Each row is followed by its class.
-17 -6 -11 3 -21 23 -33 -30 30 -5 5 1 -2 0 24 -23 -7 -12 3 -23 3 -20 34 -19 9 10 -28 -30 -37 0 2 8 5 24 -45 6 -19 3 -21 | k202
-2 -17 50 -22 25 -2 -14 -37 9 -2 -3 32 -49 8 -13 -32 4 1 -34 15 4 -8 -9 44 18 -23 -36 -9 -3 1 -24 -13 -18 -65 3 -4 -77 -8 -31 | k767
9 2 36 -39 54 -33 -21 -42 13 -12 -37 8 -49 19 -5 -22 -6 -23 -20 14 7 -5 -38 2 7 -30 -22 -36 19 -13 3 -9 -14 -43 -6 18 -82 13 -13 | k752
33 45 -14 -12 9 -11 -47 -43 -37 -13 37 12 14 -47 1 24 1 -44 14 -34 -7 -29 -20 -40 -21 -24 24 -31 7 -17 34 29 28 18 1 -12 -20 34 -23 | k478
-27 -5 3 6 -17 35 -7 -15 37 0 9 3 -10 3 50 -17 11 20 -8 12 -43 -21 37 -13 -3 9 -23 -11 -49 -18 0 -9 10 36 -36 5 -6 -24 -25 | k106
-41 -25 1 14 -28 27 22 -15 32 -10 13 1 -21 -1 -11 -7 -1 -7 -1 6 -30 -41 20 6 13 7 -22 -28 -34 -5 6 -15 -7 30 -46 9 -1 -9 -32 | k767
-34 -9 -12 5 9 43 -6 -26 33 -16 21 7 -42 -2 11 -17 -7 12 -2 10 -4 -49 22 -12 18 2 -17 -40 -28 -8 -9 -16 16 18 -29 15 -5 -24 -20 | k419
11 45 -11 11 37 12 9 -16 45 -4 10 7 -4 1 22 -25 -20 -9 40 -2 -36 -23 0 4 2 -34 -2 -22 17 19 -9 40 41 81 25 -7 -40 27 -10 | k478
25 67 -4 -30 44 -2 -1 -17 -37 -17 31 13 -14 -15 5 23 4 4 8 -42 31 -24 -20 -53 -29 -23 29 -15 -8 2 34 51 66 -45 -7 19 -41 19 -7 | k752
40 32 13 -9 -32 15 1 -9 -2 -1 52 17 -3 0 -5 20 3 -10 3 -13 17 -25 -4 -53 -23 -13 26 -46 -1 4 48 46 65 -8 18 4 -27 17 -37 | k582
6 -39 53 -18 31 -14 -3 -18 15 10 -31 27 -59 18 -16 -18 4 4 -37 1 21 17 -28 19 27 -17 -29 -25 22 -21 -18 -5 -10 -69 16 35 -65 -4 -14 | k419
20 51 -2 -16 12 37 -52 -37 -2 15 38 29 7 -24 -7 25 9 -14 16 -7 10 -11 10 -29 -32 -16 20 3 -4 0 22 28 42 -3 29 5 -47 18 -24 | k478
27 53 1 -14 25 6 -15 -29 -18 -6 30 22 -34 -16 -13 25 -15 -20 1 -17 31 -27 -10 -47 -17 -20 12 -34 -3 11 37 29 56 -27 -8 13 -34 21 -7 | k752
10 38 -21 10 9 -23 -22 -2 48 23 -31 -26 5 16 32 -16 -9 -22 53 16 -39 -9 13 -3 2 -26 2 -18 31 28 8 34 -7 89 27 10 -5 6 -12 | k277
34 63 -16 -21 -9 10 -24 -16 -39 -21 21 20 -19 -26 10 18 2 -2 16 -24 14 -21 -4 -35 -15 -30 10 -26 -15 15 41 29 60 8 20 2 -17 9 -21 | k277
24 -17 32 -23 20 -32 -44 -46 -7 -41 -9 10 -30 10 -24 -14 9 -16 -13 -8 -4 4 -40 18 25 -27 -27 -24 35 1 -18 5 -35 -47 -18 -1 -69 26 -25 | k202
-19 -1 1 12 2 42 -26 -31 37 -18 35 12 -14 13 15 -12 -6 -29 3 3 -22 -40 38 -12 -11 10 -22 -11 -24 -5 25 -5 0 51 -12 1 -13 1 -26 | k478
73 51 1 -5 3 7 -35 -25 0 -1 18 15 6 -19 -2 31 -11 -19 6 -66 24 -10 -38 -31 -21 -10 -10 -33 -2 10 53 55 46 -31 -12 10 -47 17 -31 | k202
30 26 0 -1 23 18 -28 -37 -24 8 36 23 -23 -19 8 13 -10 -13 -4 -25 19 -26 -9 -59 -8 -18 3 -4 0 12 18 29 59 -31 7 -13 5 10 -21 | k419
29 26 -13 47 -3 8 5 3 51 15 -36 -13 7 7 -1 0 -24 -17 33 13 -38 -20 2 -7 7 -18 -11 -14 24 17 -11 20 19 88 -1 -1 7 2 3 | k106
47 53 -13 -10 17 4 -31 -44 -10 -4 11 8 -16 -23 -12 21 -8 -4 14 -17 9 -33 -14 -56 -21 -31 15 0 -1 2 17 37 52 -33 11 3 -50 5 -17 | k277
-24 -18 1 4 -11 20 5 -9 40 -13 -4 -3 -18 16 24 -17 4 8 -5 8 -47 -27 30 -18 7 9 -24 -13 -25 -6 12 -2 1 32 -28 18 -2 -12 -16 | k106
30 -29 37 -10 11 -30 -54 -34 -6 -3 -29 33 -47 22 -10 -22 16 -12 -33 -10 11 9 -33 23 31 -9 -38 -22 27 3 -14 -21 -42 -51 -9 3 -74 9 -8 | k202
13 46 -22 14 28 -8 -13 3 48 -3 -22 -10 0 7 34 -8 -28 -14 46 -3 -3 -37 -5 -11 2 -38 11 -43 31 18 5 30 24 80 -3 5 -1 26 14 | k752
12 45 -16 10 15 0 -2 -10 47 3 -31 -24 17 17 27 -12 -39 -23 46 17 -19 -21 -7 -8 -7 -36 -18 -17 20 23 4 30 47 99 2 -7 8 17 -1 | k752
-26 -31 -6 6 -18 14 -12 -2 32 -17 17 -1 -16 -18 2 -19 4 27 -6 10 -12 -12 18 -8 -4 8 -15 -51 -35 4 27 -5 27 41 -20 26 -20 -9 -17 | k582
13 33 -17 7 24 19 -29 -16 41 -4 -27 -16 18 23 52 -16 -33 -21 36 0 -18 -34 7 -25 5 -32 -11 -28 26 26 4 22 27 89 14 -3 23 34 5 | k752
24 -12 46 -10 21 -20 -20 -34 29 15 -13 23 -31 33 4 -33 15 -22 -25 4 18 -13 -1 5 -1 -1 -18 -33 8 -11 -14 -4 -44 -54 -5 6 -92 5 -16 | k309
-11 -12 36 -32 14 -38 -5 -34 -26 -25 -35 6 -35 17 -25 -14 13 -24 -23 12 -21 -14 -27 37 18 -21 -23 -34 26 -5 -20 -15 -49 -37 -16 14 -79 18 -35 | k767
28 34 2 -1 -20 20 0 -25 -5 -3 40 36 -13 -27 -23 26 -6 -9 0 -22 7 -43 -16 -38 -14 -33 16 -20 -14 13 31 17 60 -26 -11 -17 -26 22 -38 | k767
11 30 -4 17 35 8 12 -5 62 -11 -8 -21 -19 26 5 -25 -36 -16 35 4 -2 -20 -12 -24 -5 -46 -23 -32 18 28 -5 37 41 71 6 11 0 36 -3 | k752
22 23 -6 18 -3 -1 -13 -20 5 -18 -31 -3 13 3 3 -15 1 -11 33 -1 -23 -27 -14 1 -2 -38 -20 -58 22 19 0 14 29 92 7 10 -13 29 -12 | k309
28 41 -11 -12 -13 -32 -9 -19 -31 9 36 15 -2 -17 -3 18 10 -26 5 -33 16 -12 -21 -58 -16 -16 17 -24 8 3 41 43 56 6 8 4 -16 24 -26 | k419
18 27 -22 33 15 12 -24 -5 80 15 -8 -8 -23 -2 8 -17 -12 5 47 1 -17 -21 14 -24 1 -34 -1 -25 19 43 -12 29 26 81 15 17 -25 12 -9 | k277
38 38 -8 -11 2 -12 -19 1 -23 -20 13 22 -11 7 5 11 -12 -1 -3 -32 5 -34 -17 -55 -23 -22 29 -21 9 21 54 35 70 -12 6 4 -35 25 -21 | k582
11 36 2 25 1 -3 -25 15 49 16 -2 -8 8 24 11 -19 1 -3 31 8 -30 -18 33 -5 2 -21 8 -7 18 39 -17 40 16 59 5 9 -6 -5 -21 | k106
21 7 -16 32 8 34 -10 -13 76 25 5 -10 -5 -5 -4 -16 -35 -1 33 10 -23 -33 8 -12 0 -28 -19 -30 13 42 -4 22 43 52 2 -1 24 5 -7 | k309
26 77 -12 -20 15 21 -20 -14 -22 -2 53 30 -20 -20 -11 26 -13 -5 12 -20 10 -23 -7 -25 -23 -29 29 -15 -12 9 18 42 63 -26 14 0 -45 20 -25 | k478
1 11 -15 28 24 11 1 5 35 7 27 -15 -7 -10 -4 -24 -2 14 34 1 -20 -21 24 -14 6 -16 15 -51 29 50 -7 35 43 75 20 22 1 6 -7 | k582
24 43 -20 18 1 -1 -6 -2 37 8 -33 -9 9 12 48 -6 -17 -7 41 -13 -30 -18 18 -10 -3 -28 -3 -15 29 18 6 33 31 95 25 12 -15 11 -5 | k277
33 37 6 -8 4 5 3 -9 -14 17 41 10 -22 -14 -18 13 -9 -11 0 -23 22 -11 -3 -44 -28 -13 15 -35 3 17 46 54 78 -23 19 20 -26 6 -28 | k582
-19 -53 32 -16 22 -57 -24 -16 4 -12 -21 3 -43 5 -34 -29 6 -5 -25 18 -3 8 -2 0 8 -17 -1 -19 32 -4 -2 0 -15 -42 -9 26 -64 7 -11 | k582
18 67 -4 -12 13 -9 -11 -19 -25 7 37 22 7 -13 -4 23 -9 -15 11 -27 -5 -20 -6 -20 -25 -33 27 4 -3 16 35 47 44 -22 10 -7 -30 25 -35 | k767
11 64 -6 -26 29 11 -34 -19 -11 -12 26 -1 -8 -12 -2 27 3 -25 19 -22 31 -12 2 -37 -26 -10 20 -28 2 17 28 40 23 -4 -9 26 -34 30 -13 | k752
17 4 -9 30 -5 -4 4 -13 41 6 -2 -7 6 19 27 -16 -10 -13 31 5 -20 -32 -5 -28 16 -23 -10 -27 36 14 -10 29 23 83 18 -9 19 21 -6 | k419
16 27 -13 19 22 25 -16 0 71 19 26 4 -13 4 13 -15 -10 -4 44 5 -24 -32 7 6 4 -22 4 -9 32 28 -10 39 17 63 26 -3 -6 10 -1 | k478
4 35 7 -3 6 27 -52 -37 -20 24 23 22 -7 -26 -29 11 2 -19 4 -18 7 -9 3 -14 3 -8 2 -11 -29 24 12 36 19 -30 8 11 -24 16 -35 | k767
-9 -3 5 6 -7 31 -34 -10 44 -6 -11 17 -38 0 32 -28 10 12 -7 10 -5 -44 36 0 2 10 -32 -13 -37 3 2 -10 4 19 -38 2 -29 -36 -12 | k106
-39 -21 -7 -19 -27 -4 -39 -32 31 -19 -14 -15 10 -7 5 -25 -1 -25 8 -19 -4 2 27 -4 8 13 -32 -7 -33 -9 10 15 -12 21 -59 10 -25 2 -27 | k202
-42 -17 -4 1 20 6 -19 -31 33 -6 -27 -6 -21 -7 39 -28 5 -21 7 0 -10 -30 20 -17 3 18 -29 -38 -38 -18 31 -13 -6 60 -53 22 -13 -14 -2 | k752
11 2 -6 30 -10 2 -36 1 57 24 -33 -18 -6 13 20 -11 -17 -10 40 12 -30 -15 16 -11 8 -33 -10 4 26 22 -10 20 14 73 11 2 26 -5 -11 | k277
22 -21 42 -2 33 -19 -20 -46 -23 -6 -32 32 -50 4 17 -13 3 -32 -38 -15 5 -1 -19 8 28 -2 -34 -48 35 -9 -15 -21 -19 -9 -4 10 -66 10 -16 | k419
4 -15 34 -27 33 -14 -21 -33 1 -16 -2 47 -62 10 12 -28 28 0 -26 7 -9 -19 -14 21 20 -12 -7 -19 23 -15 -28 -25 -29 -32 -2 -4 -105 8 -8 | k478
34 46 -12 7 27 1 10 -12 -39 1 51 29 -23 -21 -11 27 10 5 -4 -36 25 -13 -27 -56 -14 -20 33 -21 5 8 9 17 55 -21 8 1 -22 20 -12 | k419
-2 25 -22 18 3 1 -27 7 45 -8 21 -9 19 22 0 -11 -8 -16 42 3 -37 -24 18 -2 -3 -31 12 8 40 28 -9 23 13 93 24 -2 10 29 -10 | k478
36 42 -5 -4 -1 18 -45 -29 -17 17 26 24 -37 -32 1 26 9 -2 10 -16 12 -25 0 -50 -18 -25 15 -21 -9 11 34 19 52 -18 11 9 -18 -6 -24 | k277
6 11 -10 8 -32 0 -6 9 20 10 -17 -21 27 16 30 -23 -12 6 29 8 -27 -19 15 -20 3 -13 -4 -44 9 30 5 47 52 82 19 13 3 16 -17 | k582
19 34 -14 32 13 -3 -27 0 14 9 -25 -8 -4 9 15 -15 -10 -22 21 -7 -23 -22 24 -15 -1 -12 -11 -3 24 35 -14 26 13 71 -1 0 4 6 2 | k106
37 -11 38 -35 36 -34 -23 -48 19 -15 -17 22 -33 4 12 -18 10 -17 -23 -24 8 14 -31 18 13 -9 -29 -26 39 -3 -9 12 -35 -62 -15 2 -114 24 -15 | k202
56 48 10 4 -9 -4 -41 -27 -26 15 26 17 -8 -16 -10 27 0 -28 -5 -14 -1 -22 -3 -44 -15 -9 2 -18 0 13 35 43 36 -24 8 1 -15 4 -23 | k106
16 -18 32 -24 35 -10 -53 -33 34 -6 19 22 -50 9 8 -23 13 -5 -24 11 0 -26 -7 11 -3 -16 -18 -10 25 -2 -16 -9 -36 -51 2 -1 -80 6 -18 | k478
21 -15 36 -28 49 -20 -16 -29 34 -6 -20 5 -63 13 -2 -17 -1 -6 -16 10 15 -20 -31 9 19 -12 -20 -20 37 4 -28 2 -26 -64 -27 8 -74 0 5 | k752
-2 35 -12 -8 33 -4 -1 -19 67 -26 -18 -25 24 19 20 -30 -27 -4 42 17 -25 -31 -5 -13 -1 -37 -8 -27 3 21 8 28 35 75 0 3 -24 17 -14 | k752
-12 5 -19 8 -7 40 -39 -16 37 2 9 11 -42 -4 17 -18 -6 7 -2 4 -6 -28 47 -19 14 10 -11 -22 -34 32 -9 -28 0 28 -17 11 -19 -16 -13 | k277
22 0 34 -18 1 -14 -14 -37 0 11 -27 25 -41 26 4 -27 19 -13 -17 10 2 -21 -22 10 13 -16 -20 -58 15 -12 -21 -11 -21 -25 -3 11 -81 8 -18 | k309
0 48 -10 12 38 33 14 -1 72 -6 1 -10 0 5 24 -6 -32 8 44 12 -8 -22 24 -6 -8 -37 3 -38 21 37 -11 28 53 80 4 18 -19 20 -1 | k752
17 21 -9 33 1 6 15 2 53 9 -16 -7 9 -3 -17 -4 -26 -14 35 4 -25 -27 -6 14 3 -36 -8 -15 30 42 -16 17 25 73 -1 -12 -7 18 -17 | k767
1 -18 50 -20 32 -14 -40 -36 18 -9 9 43 -46 16 11 -26 18 -16 -28 19 -3 -4 8 23 4 -7 -13 -6 10 -13 -10 -17 -39 -38 2 -7 -99 7 -21 | k478
3 -26 41 -34 -3 -47 -19 -23 -1 -8 -38 19 -34 26 13 -20 13 -17 -27 4 -6 -4 -12 26 9 -13 -20 -34 25 -25 -5 -7 -42 -46 -19 15 -76 15 -13 | k309
32 31 -9 30 -8 29 -30 3 56 30 4 0 -29 14 27 -19 0 9 39 12 -8 -22 16 -16 -3 -30 -21 -12 12 56 -11 22 37 78 30 -3 6 -6 -15 | k277
-16 -8 4 14 -15 34 -31 -16 39 19 -20 9 -46 8 41 -23 -1 6 -8 17 -33 -42 33 -9 12 11 -35 -8 -32 1 -16 -10 9 24 -50 -1 -8 -38 -17 | k106
9 40 -8 -1 3 10 -17 -42 -27 1 24 24 4 -29 -17 24 2 -25 9 -24 1 -44 4 -35 -19 -31 23 -3 8 2 24 17 45 -3 -3 -7 -22 18 -29 | k767
